Each row of numbers stands for one thing and depends on some of the facts below. Use the named rows to name the rest.

How the things are related:
σ: uses; η: belongs to class; Λ: is directly followed by; ε: is of sort
babok σ drudastum fime tukos truze vetirel kegrek
bokuro σ fime sogrubus putu
bolor σ putu vufi bara kaplo zokli
broklus σ stane meklu gebrek gruki bragre
brovor σ grava nosta
burak σ dregres poban stogok bragre vakli
diromum σ gruki bara vetirel
dopla σ klalur gaklefli klokla
dretron σ ratris bragre
favizil σ zastos bragre taklon
femon σ trezigri feva plotes stogok skesu
foflek σ bekladro fluzos
foflotrus σ gripi plaplal stogok
gekla σ pluziske klubor
graple σ klumul
graposker σ trezigri nosta daskes
gratoru σ traplatom stuklak
gregus σ trames koplom sople
grigris σ pestu kaplo bragre bidrun
grogribe σ ruzi nupas lagru fluzos nogam
grorum σ gebrek
kegrite σ kotas plastuku
keskor σ meklu tusu plisketuk
kliflu σ plustole poban kudrim vuvul
kligrogis σ seklim plisketuk flaskolak
klole σ skugrem plisketuk fuplus flila fluraga
mikek σ kedri tagruk
nuplis σ dregres kudrim klubor ligatro
nuplor σ biplil
nustufak σ flila
pabas σ gragok skesu bidrun
pestobram σ fipan
plavodan σ ruzi basos bragre
pluklu σ livom zokli
rapoflan σ stane gripi nupas plotes batron flutur
relom σ sogrubus plogim pegran bastur plistim
rero σ trezigri gruki sketrur
rido σ drotrur ruzi grosusta trazumu
rine σ klokla vufi skesu zigrol plisketuk
robrivu σ klalur trezigri plotes taklon klubor
roklu σ grefil tramas
safal σ fipan lerak zokli fluraga vuvul
sekol σ ratris kudrim plistim
seplek σ nebruk vufi bastur soges
skegrek σ tagruk lerak pere skedra lagru
skore σ bara trazumu
stano σ naba flisal zokli flila
stestem σ ludre drotrur zeskon
tifibil σ sogrubus
tozol σ drotrur bagrun basos plistim
vavek σ fuskim brasal
veflen σ skedra
vegor σ drakleflom dobris
vetom σ trames nosta
zovur σ klumul sketrur flutur
zurok σ bagrun kemutra bragre flaskolak klise
zuzil σ klumul
[babok bokuro drepler flutur fosegom foser fuskim gozan gripi kligrogis klubor kotas kudrim lakik nosta nuplis plastuku pupleva sketrur soges sople stuklak sudra trigron veflen vudroze zastos] η f
[bara boste bragre dopla draso drudastum femon flaskolak flebro flekas grigris lagru lerak litren nuplor plisketuk plistim plogim plustole rupa safal skomozon tagruk tifibil tramas truze vetirel vogegres zokli] η a
[basos drakleflom fipan flila floflom goski gragok graple gratoru grogribe grorum kegrite meklu miza nogam plavodan pluklu pluziske relom robrivu skegrek sogrubus stane stestem trafil trames vufi] η b
[batron broklus flisal flusol foflotrus gruki keskor koplom mesom poban ruzi skugrem teler truflo zestar] η d
[bekladro bidrun daskes diromum dretron dunem favizil gefur kliflu klise klole klumul ludre lurubos naba nebruk pegran pere rapoflan ratris seklim seplek skesu skezem taklon tukos vakli vegor vuvul zapin] η e
[biplil bolor brasal dregres feva fluraga fuplus gaklefli gekla graposker grava klokla ligatro nustufak pestu putu rero rine roklu sekol skedra skore stano stogok tozol traplatom trazumu trezigri vavek veskis vetom zovur zuzil] η c
Λ (each to the one after it):
batron truflo gripi koplom skezem
biplil plogim plustole plisketuk klubor teler sekol
dopla lakik
drakleflom nebruk graple nuplis seklim zastos tagruk
draso stane nupas gragok rapoflan
favizil trigron ligatro
feva kliflu vufi
fipan nustufak bagrun soges floflom traplatom
flebro fuskim
flekas trames flusol
fuplus tusu sople zestar
graposker goski vudroze miza veskis babok
grilan trafil foser grosusta drotrur
klokla pestobram mikek dunem
klole zovur basos skesu gefur grigris gekla grorum
klumul vogegres foflotrus grava skegrek
litren flila dretron
livom zapin fluraga gruki seplek
ludre foflek diromum klalur grefil skugrem
meklu kegrite fime
plavodan femon
plotes tozol
poban roklu pegran
putu sogrubus tukos pluziske
robrivu relom stuklak bokuro
rupa dregres
skore bolor gratoru gebrek ruzi skedra
taklon flaskolak vetom
tramas trazumu safal
vuvul trezigri
zokli sketrur fosegom nuplor lerak truze ratris mesom
zurok stestem kemuk stano bastur
ε i <- babok bastur batron biplil daskes diromum dobris drakleflom drudastum femon flila gozan grefil grogribe grosusta klole klubor lagru lurubos miskuflol nogam pegran pere pestobram plistim pluziske poban rapoflan rine safal seklim sketrur stano stestem sudra tagruk taklon tozol tramas vufi zuzil
ε h <- bagrun bokuro bolor brasal drepler drotrur floflom flutur foflek foflotrus fuskim gebrek gefur gekla goski gratoru gregus kedri kemutra kligrogis klise lovi ludre mikek plaplal plisketuk putu rupa sekol skedra soges sople stogok teler trafil trazumu tukos vakli veskis vetom zokli zurok
ε g <- bara bekladro bidrun boste bragre burak draso dunem fime flaskolak flebro fluraga flusol fluzos fosegom foser fuplus gaklefli graple graposker grigris grilan kaplo kegrek kemuk keskor kliflu klokla kudrim lakik lerak livom mevapli naba nebruk nuplor nustufak pabas plastuku plotes pluklu pluroklum pupleva ratris rero rido robrivu roklu ruzi skesu skore sogrubus stane tifibil trames traplatom trigron truflo truze vavek vegor vetirel vogegres vuvul zastos zeskon zestar zigrol zovur
ε j <- basos broklus brovor dopla dregres dretron favizil feva fipan flekas flisal gragok grava gripi grorum gruki kegrite klalur klumul koplom kotas ligatro litren meklu mesom miza nosta nupas nuplis pestu plavodan plogim plustole relom seplek skegrek skezem skomozon skugrem stuklak trezigri tusu veflen vudroze zapin

Some rows with their names:
bekladro: [  7  -8   7   1  -3   2   0  -1  -5 -13  -6   2   5  -7   4  -8  -1  -5
   1  -1  -1  -2  -2  -2  -7   0  -1   2   2   2   4]
ratris: [  6   5  10  -5  -3   3  -4  -1 -23 -14   1  -3   9  -7  -9 -20  -5   9
  -3 -10  -3  -7  -6  -2  -1  -3   9  -4   2   1  -3]
bokuro: [-21   7  -9 -13   4  -2   6   5  16  15   4  -1 -12  17 -23   8  -8   3
  -2   1  -4  -2   4  -3  -7   1   8   2  -1  -6 -10]
klubor: [-12  35 -18  -8  -7  -6  -9  -4 -16  20  25 -11  16   0   7   6  20  20
  -1  -2   6   7   1  -1  20  -1   5 -13  -3   1  -4]
teler: [-19   8  16 -17  -5  -6  -4  -2  -1  19  -1  -3  -8  14 -30   8  -9   9
  -1 -10  -4   2   2  -8  -1  -4  28  -6  -7  -6 -14]
stestem: [ -8  20 -16  16   3   7  -3  -9   5  14  17  -4   8  -2   2  10  24  19
   4   9   3  15   5  -2  17   3  -9  -7  -4   0  -2]
tagruk: [ -7  32  -7  -4  -8   1 -16  -7 -13   7  16 -16  12 -18 -10   3  14  38
   1  -2   5   9  -6  -2  19  -4  10 -16  -2   4  -4]
biplil: [ -1  12 -27   8  -4  -2 -12  -8   5 -13  16  -8   2 -10   4  21  34  21
   2  10  13  12   1  -2  16   2 -10   1   8   9   2]
skedra: [ -8   7  -5 -18  -5  -4  -3   4   3   6   3  -7  -9  -1 -35   7 -10  23
  -3  -4   0  -2   0 -13  -2  -4  13   5  11   0 -11]
klokla: [ 15 -16  -6   8   0  -1   1   1  -5 -29  -4   3  -4  -5   5   2   6  -8
  -1   3   5  -3  -1   6  -3   1 -16  12  10   5   7]
femon: [  6   9  -7  17   4   5  -6  -3  11  31  15  -9  10   4   2   6  24  21
   3   9  10  15  -1   5  22   1   4 -14  -1   4   0]
lagru: [ -3  24 -12   5  -6   1 -14  -6   4  14  14  -9   4 -11   3  12  23  27
   1   5   9   9  -2  -3  19   0   1 -13  -2   9   2]
grorum: [  0  -2  14  -7   0   4   9   0 -23 -19  -4  -4  14  -1  -8 -24 -11  -7
  -2  -8 -10  -1  -3   2  -4  -4   5   0   1 -11  -4]
kliflu: [ 13 -15   5  11   6   9   4   0   5  -7  -5   3   4   2   3  -7   1  -6
   2   1  -1  -2  -2   7  -4   1  -1   0   3  -2   4]
pegran: [ -5  28 -20  13  -4   4 -11  -6   4  19  17  -2   7  -5   4  11  21  26
   1   3   8   3   0  -1  14   1   5 -10  -2   9   1]
flila: [ -3  27 -20  14   1  -1  -6  -6  -1  16  14  -3   1 -16   4  27  19  20
   3   2   8   8   5   6  20  -1  -9 -10  -2   3   1]
livom: [  0 -13   4   4   2  -5  -3  -4  -5 -16 -12   3 -12  -7  13   7  -4 -10
   0   0  -2  -3  -1   8   0   0 -10   5  -7  -1   4]

Name these rows:
No name comes twice in this set of rows, the named rows included.
[-21  40 -17  -4  -4  -3 -14  -8  -9  21  17  -9   5  -7   4   8  16  27
  -1  -3   2   3  -3   3  18  -2   9 -15 -12   2  -5] | bastur
[-20   9   2 -16  -2  -7  -4   3   1  28   3  -2 -16   6 -23   0 -16  14
  -5  -5  -6  -4   1 -16   1  -1  14   1  -8   0 -12] | drotrur
[  2  14 -14  12  -4  -5 -15  -7  -1  13  16  -6   0   0   8  19  33  19
   0   5  14  12   0   0  23   2  -2  -5   0  10   1] | taklon
[ 11  -6   8   4   2   1   6   2 -11   2  -4   7   5  -2   8  -5  -3 -10
  -1  -1  -2  -4   4  -4   0   1 -14   4   2   1   4] | stane
[-14  -2  -3  -7   6  -3   6   4  13  20   3   0 -14  17 -22  12  -8   3
  -1   1  -2   0   5  -1  -1   0   4   4   1  -7 -10] | kligrogis
[-14   3   1  -7   1  -4  -3   6  10  42  -2   5 -20  11 -17   5 -16  11
  -4  -3  -2  -7   5 -13   1   1  10   1  -7   4  -9] | bagrun
[  2  -3  11  -7  -4   3   5   1  -9 -21  -9  -1  10  -5   3 -17  -7 -14
  -1  -7  -5  -5  -6   3 -12  -3   6   2   4  -3   1] | skezem
[ -4  26 -17  12  -2   2 -15  -6   1  15  15  -6   0  -8   2   8  25  30
  -1   3   8   5  -2  -6  19   1  -2 -10  -4  12  -2] | plistim
[ -8  20 -14  10   4   3 -10  -8   7  23  12  -5   1  -4  10  15  14  21
   4   6   4  11   1   6  21   1   2 -10 -10  -2   0] | pestobram
[  0   0   6  -1   2   1   0   0  -5   4  -6   7  -2  -7  14  -8 -15  -7
  -2  -4  -7 -10   0   1  -5   0  -1  -2  -7   1   4] | fime

Now the same things, written a new way:
Known rows:
kemutra: [ 48  17  -6   0  -1  -5  35  -5   3  23 -16  15   1 -17 -10  -8  -7 -19
 -28  15 -13   1   1   2  12  -5  10]
plisketuk: [ 44  21  -2  -7  -7 -12  15  -6  -4  30   3   1   2 -20  -2   4  -7 -18
 -31  15 -10   3   0  -4  17  -2  14]
miskuflol: [  8  -9   1  34  27 -25  10   0  15   6   0   9  13 -13   3   3  -8   0
 -17   2   1  -2 -12   3   5 -16 -30]
sudra: [ -5 -10  -9  29  19 -23  -7  11  14   7  13  -9  -4 -14   1  10 -11  -3
 -12  -5 -13   2 -29  11   9 -26 -26]
vetirel: [-11   4  12   0  16 -19   1  24 -15   3 -13 -16  -3   8  10  10  -9   5
  28  10   8   2  -8  -4 -14   4 -13]
vegor: [-12 -22  33  -2  -2  -2 -12  36  -6  13   6  -4 -41   2  12   8 -14  -1
  18  24  -6   8 -17  20 -24   0 -10]
ruzi: [  2   5  26   2   9 -17 -13  15 -14  14   0 -20   2  -1   2  26  -6  18
  17  16  25   8  -7   6 -25  13  -9]
mikek: [ 50   1   5  -3   0  -5  18 -20   3  26  -4  20   0 -19  -5  -2  -6 -21
 -23  14 -18  -2   0   0  14  -1   5]
plavodan: [ -7 -17  14   9  25  -9 -16  -4  -3   0  -2  -5 -16  14  33  10  -8 -13
  11   3   2 -23  -7  -4   8  -6  -6]
fluzos: [ -2   2  16   2  21 -15   7  19 -11   3 -17  -6   1   6   5   4  -8  11
  29  13  11   0  -4  -2 -19   6 -12]
stano: [ -3 -14   1  25  19 -32 -18   2  11  14  26 -10   5 -18   3  16  -8   1
 -17  -2  -8   2 -24   6   8 -17 -26]
ligatro: [  1  -1   2  10  18 -11 -16  12  -6   9   5 -23  -7   1  11   5 -10   9
   5  -6   2 -13  -9   6  -1 -11  -3]
naba: [ -9  -5  17   8   6  -6 -11  25 -10   5 -10 -23 -24   4   9  25  -8   3
  25  14  10   6 -26  13 -17  -5  -6]
boste: [-12   1  13  -1  17 -18  -1  20 -14   3  -8 -14  -2   7  11  13  -8   2
  30  10   1   2  -7  -5 -18   7 -15]
klole: [  3 -42   9  31  13 -10 -15 -12  18   3   8   1 -28  -6  15  14  -6  -9
 -12   2  -5 -12 -39  11  23 -33 -31]
dobris: [ 10 -19  11  23  19 -24  19  26  14  13   6  17  -8 -14   7 -17  -9   4
 -29  12  -1  -5   2   9  -3 -16 -29]
drepler: [ 35  13 -12  -2  -7  -3  12   0   0  25  -2   0 -15 -20  -9   0 -11 -26
 -21   9 -30   5 -17   8  17 -14  13]

Name these rows:
No name comes twice in this set of rows, the named rows included.
[ -9  -3   4  23  19 -39 -12   4   7  13  19 -13   8  -9  20  23  -7  -5
 -23  11  15   2 -14  -2  13  -9 -19] | pluziske
[  4 -16  14  17  12   5 -21   3  -2   7   4 -16 -27   3  19  20  -9  -1
   4  -1   6 -16 -20  16   1 -17  -2] | zapin
[  4 -13   1  12  21  -3 -10   7  -4   3  -5 -16 -23   8  18  -4  -8   2
  10 -10  -4 -23 -12   3   9 -22  -6] | feva
[ -9  18  23   2  -1 -22 -33  25 -16  25  22 -41   0  -9  -1  47  -9  16
  10  21  27  25 -16  20 -33  16   1] | ratris
[  9   7   9  19  17   2   0  12  -5   5  -6  -6  -4   1   8  10  -9   1
   1   1  16 -11  -3  13 -13  -5  -6] | flisal
[-14  14  23  -7  13 -30 -24  16 -16  19  18 -22  18  -3   5  31  -9   9
  22  13  11  15  -1  -2 -27  24 -10] | grigris
[ -6   5  10   9  22 -16 -16   9 -10   7   4 -20  -6   8  29  18  -9  -4
   1   7  16 -13  -1  -2   0   1   2] | basos
[ 14   0  12  13  23  -9  -3   3  -4   8  -2  -5   3   3  12   3  -7  11
   1  -1  12 -15   6   3  -7  -1  -8] | nupas
[  5  -6   8   8  23 -10  -6   8  -6   4  -2 -12  -8   8  22   3  -7   2
   6  -5   9 -20   0  -3   5 -10  -8] | plogim
[  0   8   2  10  17 -14 -21  15  -8  12  11 -26  -2  -2   8  13 -11  10
   3  -4   4  -7  -6   9  -9  -6   0] | grava
[ -2  -8  24   6  15  -7  -6  10  -8   5 -12  -2  -7   4   6  16  -7   2
  29  14   7   4 -13   7 -22   7 -16] | keskor
[ 14  -8  11  14  24  -5   2   1  -5   3  -9  -4  -3   6  16  -2  -6   9
   4  -4  10 -21   4   0  -1  -8  -8] | tusu

